Each row has a name. Each piece below is followed by the name of the row it came from, unless a question asks for something else. Each question is about the rows just above it.

[ 0.41  0.92 -2.03 -0.03  0.22  2.27 -2.68  1.29  0.28  0.95  1.89]  j_616
[-2.03  1.29  2.27  1.89  0.28  0.41  0.22  0.95 -0.03  0.93 -2.68]  j_483
[ 2.27  1.89 -0.03  0.41  1.29 -2.68  0.92  0.22 -2.03  0.95  0.28]  j_549
Which row holds these entries in another order? [-2.68 -2.03  1.29  2.27  1.89  0.28  0.41  0.22  0.95 -0.03  0.93]  j_483
Put [ 2.27  0.28 -0.03  0.22  0.41  1.29  0.95  0.93 -2.03  1.89 -2.68] back in order: which row is it?  j_483
Which row holds these entries in another order? [-2.68  0.93 -0.03  0.95  0.22  0.41  0.28  1.89  2.27  1.29 -2.03]  j_483
Which row holds these entries in another order? [-0.03  0.93 -2.68  1.89  0.95  1.29  0.41  2.27 -2.03  0.22  0.28]  j_483
[-2.68 -2.03 -0.03  0.22  0.28  0.41  0.93  0.95  1.29  1.89  2.27] is which row reordered?  j_483
which: [-2.03  1.29  2.27  1.89  0.28  0.41  0.22  0.95 -0.03  0.93 -2.68]  j_483

[-2.36 -3.83 -1.38  2.93 -2.71 -3.14  4.16 -4.16  3.66 -5.65 -3.10  5.23
 -5.19  2.60 -3.29 -1.33 -3.21 -1.48 -3.61 -4.47  4.37 -5.74  5.00  3.93
 -3.79 -4.02  1.38  4.92  4.78 -4.24 -4.10  5.06  2.73  3.07] : j_21
[-3.82  3.23  4.68 -1.31 -5.50 -2.37  6.77 -5.76  4.46 -0.50 -5.26  1.74
 -0.60 -0.43 -5.80 -4.04 -6.21 -3.58 -5.25  3.27  6.63 -0.03  2.61  7.51
 -4.11 -5.51 -5.22  6.79  5.45  3.57 -0.44 -0.64  4.20 -3.65] : j_568
[ 1.36  5.40 -0.29 -0.89  3.27  3.95 -5.05  3.93 -5.12  5.28  2.39 -4.60
  3.84 -5.05  3.91  1.98  3.21  1.99  2.82  5.22 -2.16  3.92 -5.36 -3.30
  1.48  4.71 -0.99 -3.72 -4.49  4.24  3.78 -2.31 -2.19 -6.02] : j_817
[ 2.99  1.99 -3.58  4.22  2.57  2.40 -2.83  3.33 -3.46  2.33  2.95  4.59
 -4.37 -2.36  3.57  3.53  3.51 -1.03  1.63  1.20 -1.56 -5.38 -1.16 -2.87
 -0.29  2.20  3.53 -3.65 -0.41 -2.98  3.06  4.55 -4.54 -2.14] : j_900
[ 2.28  4.62 -3.57  2.51  2.35  1.76 -2.15  2.44 -3.69  2.76  2.81  2.43
 -4.60 -5.51  1.86  2.01  2.58 -2.81 -0.49  4.91 -0.05 -5.12 -2.54 -2.10
 -2.29  1.60  0.95 -3.00 -1.13 -2.61  3.86  3.85 -3.69 -4.02] : j_213
[-3.92  4.96  2.29  1.08 -6.02 -2.28  5.01 -4.72  2.27 -0.69 -4.96  1.25
 -1.82 -1.71 -4.71 -3.16 -5.30 -4.51 -4.92  4.49  4.86 -1.28  1.74  5.71
 -5.37 -4.25 -5.32  5.59  4.16  2.83  0.88 -0.23  3.68 -4.30] : j_252
[-3.77 -1.91  4.18 -4.52 -3.69 -3.85  3.54 -4.47  3.81 -1.91 -3.88 -4.90
  5.72  2.60 -3.68 -4.36 -3.84  2.84 -2.71 -1.22  4.21  3.23  0.73  4.87
 -0.46 -3.63 -4.41  4.55  2.66  3.95 -2.78 -4.29  3.69  0.98] : j_195
[ 0.13 -6.56 -2.72  4.19 -1.81 -4.20  2.27 -2.19  2.98 -4.25 -0.47  4.19
 -4.41  2.74 -1.99 -0.10 -2.58 -0.01 -2.10 -6.41  2.10 -5.81  4.88  2.01
  0.14 -2.35  3.25  2.03  3.05 -4.19 -3.62  4.12  0.00  4.97] : j_525
[-4.04 -5.26  7.51 -3.65 -5.51 -0.03  6.78 -5.76 -0.43 -1.31 -2.37  6.63
  1.74  2.61 -3.82  5.45  6.77  4.46 -0.44  4.20 -0.50 -5.22  3.27 -5.50
 -6.21  4.68 -5.80 -3.58 -5.25 -4.12  3.23 -0.64  3.57 -0.60] : j_530
[-0.64 -3.65 -0.44 -2.37  6.63  4.68 -4.04  7.51  4.20 -5.76 -0.50 -0.03
 -5.50 -4.12  3.57  4.46 -0.60 -5.22 -5.51 -3.58  6.79  3.27 -5.26  2.61
 -0.43 -5.25 -3.82 -1.31 -6.21  5.45  6.77  3.23 -5.80  1.74] : j_733
[-1.79 -6.41  3.17 -3.30 -0.36 -2.89 -0.41  0.38  2.42 -2.65  0.06 -3.61
  5.84  3.70  0.24 -1.86 -0.34  4.74  2.69 -5.17 -3.40  6.28  0.95 -2.55
  4.48  0.71  0.53  0.14 -3.13  1.19 -3.34 -4.76  2.81  4.70] : j_984
[-1.23  8.01  2.18 -1.27 -1.36  0.91  1.71 -1.76  0.16  3.95 -2.27 -0.70
  2.07 -3.98 -2.16 -1.12 -2.02 -3.35 -0.88  7.25  3.90  1.45 -2.12  1.94
 -3.57 -0.83 -3.69  2.04  1.06  3.58  3.54 -0.26  0.49 -6.83] : j_712
[-3.65  4.20 -0.64 -0.44  3.57  5.45  6.79 -5.22 -5.51 -4.11  7.51  2.61
 -0.03  6.63  3.27 -5.25 -3.58 -6.21 -4.04 -5.80 -0.43 -0.60  1.74 -5.26
 -0.50  4.46 -5.76  6.77 -2.37 -5.50 -1.31  4.68  3.23 -3.82] is which row reordered?  j_568
Put [ 1.74 -5.80  3.23  6.77  5.45 -6.21 -1.31 -3.82 -5.25 -0.43  2.61 -5.26
  3.27  6.79 -3.58 -5.51 -5.22 -0.60  4.46  3.57 -4.12 -5.50 -0.03 -0.50
 -5.76  4.20  7.51 -4.04  4.68  6.63 -2.37 -0.44 -3.65 -0.64] back in order: which row is it?  j_733

[4.33 0.05 7.77 0.14 7.87 0.05 0.04] -> j_52
[0.05 0.14 0.04 7.77 0.04 4.33 7.87] -> j_734
[0.15 7.58 0.04 7.78 7.82 4.45 7.76] -> j_793
[0.04 4.33 7.87 0.14 0.05 0.05 7.77] is which row reordered?  j_52
Which row holds these entries in another order? [0.04 0.15 4.45 7.58 7.76 7.78 7.82]  j_793
Put [0.14 7.87 0.05 0.04 4.33 0.05 7.77] back in order: which row is it?  j_52
Put [0.04 0.04 0.05 0.14 4.33 7.77 7.87] back in order: which row is it?  j_734

